Below is a small trained network, with its code and all its weights. Each question gives an input and a target symbol and asks what happens when units are switched off, that is, made to give their printed mean instead of their output.

import numpy as np


def w(rows, s, z=0):
    codes = np.array(rows[::2]) - 128.0
    scale = np.full(codes.shape[1], s)
    scale[-1] = z or s
    return codes * scale


def norm(h):
    return h / np.sqrt((h * h).mean(-1, keepdims=True) + 1e-5)


def f(y):
    return np.maximum(y, 0)


def softmax(a):
    e = np.exp(a - a.max(-1, keepdims=True))
    return e / e.sum(-1, keepdims=True)


def log_softmax(a):
    a = a - a.max(-1, keepdims=True)
    return a - np.log(np.exp(a).sum(-1, keepdims=True))


def net(x, mask):
    ids = ['αβγδηλμπφψ'.index(c) for c in x.split()]
    T = len(ids)
    res = E[ids] + P[:T]
    r = norm(res)
    for j in range(2):
        rows = slice(3 * j, 3 * j + 3)
        q, k, v = (r @ M[0][rows].T for M in (Q, K, V))
        z = softmax(np.where(np.tri(T) > 0, q @ k.T / 3**0.5, -1e9)) @ v
        o = O[0][rows]
        res = res + np.where(mask[j], z, o[:, -1]) @ o[:, :-1]
    y = f(norm(res) @ A[0][:, :-1].T + A[0][:, -1])
    res = res + np.where(mask[2:14], y, B[0][:, -1]) @ B[0][:, :-1]
    return log_softmax(norm(res)[-1] @ U[:, :-1].T + U[:, -1])


Q, K, V, O, A, B = {}, {}, {}, {}, {}, {}
E = w([
[104,41,119],'α',
[113,40,132],'β',
[138,32,145],'γ',
[84,107,144],'δ',
[111,143,63],'η',
[200,156,182],'λ',
[77,63,35],'μ',
[142,52,165],'π',
[115,125,97],'φ',
[61,100,5],'ψ',
],0.02)
P = w([
[128,120,142],'0',
[124,161,123],'1',
[253,94,101],'2',
[116,115,147],'3',
[124,161,122],'4',
[189,96,95],'5',
[113,113,147],'6',
[123,161,122],'7',
[169,98,97],'8',
],0.032)
Q[0] = w([
[145,49,150],'head 1',
[160,119,53],'head 1',
[3,201,87],'head 1',
[155,164,184],'head 2',
[141,110,62],'head 2',
[124,72,186],'head 2',
],0.037)
K[0] = w([
[145,98,230],'head 1',
[195,94,101],'head 1',
[3,85,32],'head 1',
[173,153,162],'head 2',
[164,121,89],'head 2',
[121,65,183],'head 2',
],0.033)
V[0] = w([
[55,143,104],'head 1',
[134,98,95],'head 1',
[88,161,134],'head 1',
[34,135,233],'head 2',
[124,249,243],'head 2',
[254,37,134],'head 2',
],0.0095)
O[0] = w([
[131,176,141,34],'head 1',
[149,133,117,101],'head 1',
[118,151,145,96],'head 1',
[101,182,123,103],'head 2',
[3,121,113,103],'head 2',
[172,103,78,255],'head 2',
],0.019,0.0056)
A[0] = w([
[172,129,51,211],'neuron 1',
[154,166,172,170],'neuron 2',
[80,148,118,146],'neuron 3',
[128,105,26,89],'neuron 4',
[89,68,231,211],'neuron 5',
[151,105,82,73],'neuron 6',
[96,5,149,2],'neuron 7',
[86,125,199,25],'neuron 8',
[144,239,95,137],'neuron 9',
[130,77,128,56],'neuron 10',
[66,69,65,67],'neuron 11',
[91,175,182,10],'neuron 12',
],0.023,0.0068)
B[0] = w([
[76,180,72,253],'neuron 1',
[149,160,183,154],'neuron 2',
[170,91,145,175],'neuron 3',
[141,87,200,188],'neuron 4',
[166,128,219,189],'neuron 5',
[133,64,127,184],'neuron 6',
[77,191,254,186],'neuron 7',
[103,170,51,150],'neuron 8',
[76,76,197,159],'neuron 9',
[137,84,82,161],'neuron 10',
[134,58,60,188],'neuron 11',
[185,178,8,151],'neuron 12',
],0.042,0.013)
U = w([
[240,85,95,155],'α',
[79,99,45,107],'β',
[6,27,109,1],'γ',
[232,208,153,129],'δ',
[142,195,129,137],'η',
[183,85,241,118],'λ',
[109,219,88,231],'μ',
[60,138,145,103],'π',
[122,199,136,149],'φ',
[31,199,110,128],'ψ',
],0.015,0.006)

Each question gives the input, a string of symbols that net reads in full, and the target symbol t.
The units are the heads (3 rows each of Q, K, V and O) and the neurons (one row each of A and B). Each row of codes is followed by its name. A weight is (code - 128) times the scale printed after its matrix; where a second scale follows, it is the last column's (O, A, B and U).
mask holds one flag per unit, heads first, then neurons. A switched-off unit (its flag False) gives its mean, the last column of its rows in O or B, instead of its output. The means were averaged over made-up inputs and are rounded, as every weight is.
A unit's drop is (log p(t) with every unit on - log p(t) with that unit switched off) / (log p(t) with every unit on - log p(t) with every unit switched off).
The circuit of an input: a set's keep is (log p(t) with only the set's units on - log p(t) with every unit switched off) / (log p(t) with every unit on - log p(t) with every unit switched off). Starting from the 12 units with the biggest drops (on a tie, the unit counted first), units are removed one at a time, each time the one whose removal leaves the highest keep (on an exact tie, the one counted first), for as long as the keep stays at least 0.8.
units of the circuit, in order: the units of the circuit, biggest drop first
most important unit: the unit with the biggest drop
top k neurons: the k neurons with the biggest drops, biggest first
heads that matter: for each layer, one digit per head in row order, 1 if its drop is at least 0.15 and else 0, layers parted by /
drop of u: that unit's drop, to one decimal
input μ π λ δ, target δ: top 3 neurons => (neuron 12; neuron 1; neuron 5)
input λ π λ, target β: most important unit => neuron 1
input λ λ β μ λ λ π β π, target β: top 2 neurons => (neuron 5; neuron 1)
input π η π φ π ψ, target α: heads that matter => 01
input λ π π μ λ λ λ η, target λ: heads that matter => 11
input η λ λ δ γ, target β: top 2 neurons => (neuron 7; neuron 1)
input λ λ π λ μ λ ψ, target ψ: units of the circuit, in order => (head 2; neuron 11; neuron 1)
input λ φ μ λ φ, target δ: units of the circuit, in order => (head 2; neuron 12; neuron 1; head 1)
input π π π γ ψ π, target β: units of the circuit, in order => (neuron 1; neuron 5)
input λ α λ η β π λ γ α, target β: units of the circuit, in order => (neuron 5; neuron 1)
input μ η μ φ η λ λ α δ, target α: top 2 neurons => (neuron 7; neuron 8)
input η μ μ α, target μ: top 2 neurons => (neuron 4; neuron 11)
input λ λ λ λ μ φ π λ ψ, target α: top 3 neurons => (neuron 7; neuron 4; neuron 9)
input π λ π φ π λ λ φ π, target γ: most important unit => head 2
input φ η γ π γ λ φ π λ, target β: heads that matter => 00
input γ φ λ λ μ π ψ λ, target α: top 3 neurons => (neuron 1; neuron 3; neuron 5)
input λ π μ π μ δ, target α: drop of neuron 11 => 0.1
input λ λ λ π μ λ μ η, target λ: drop of head 1 => 0.5
input φ λ π π γ μ, target α: drop of head 2 => 2.6
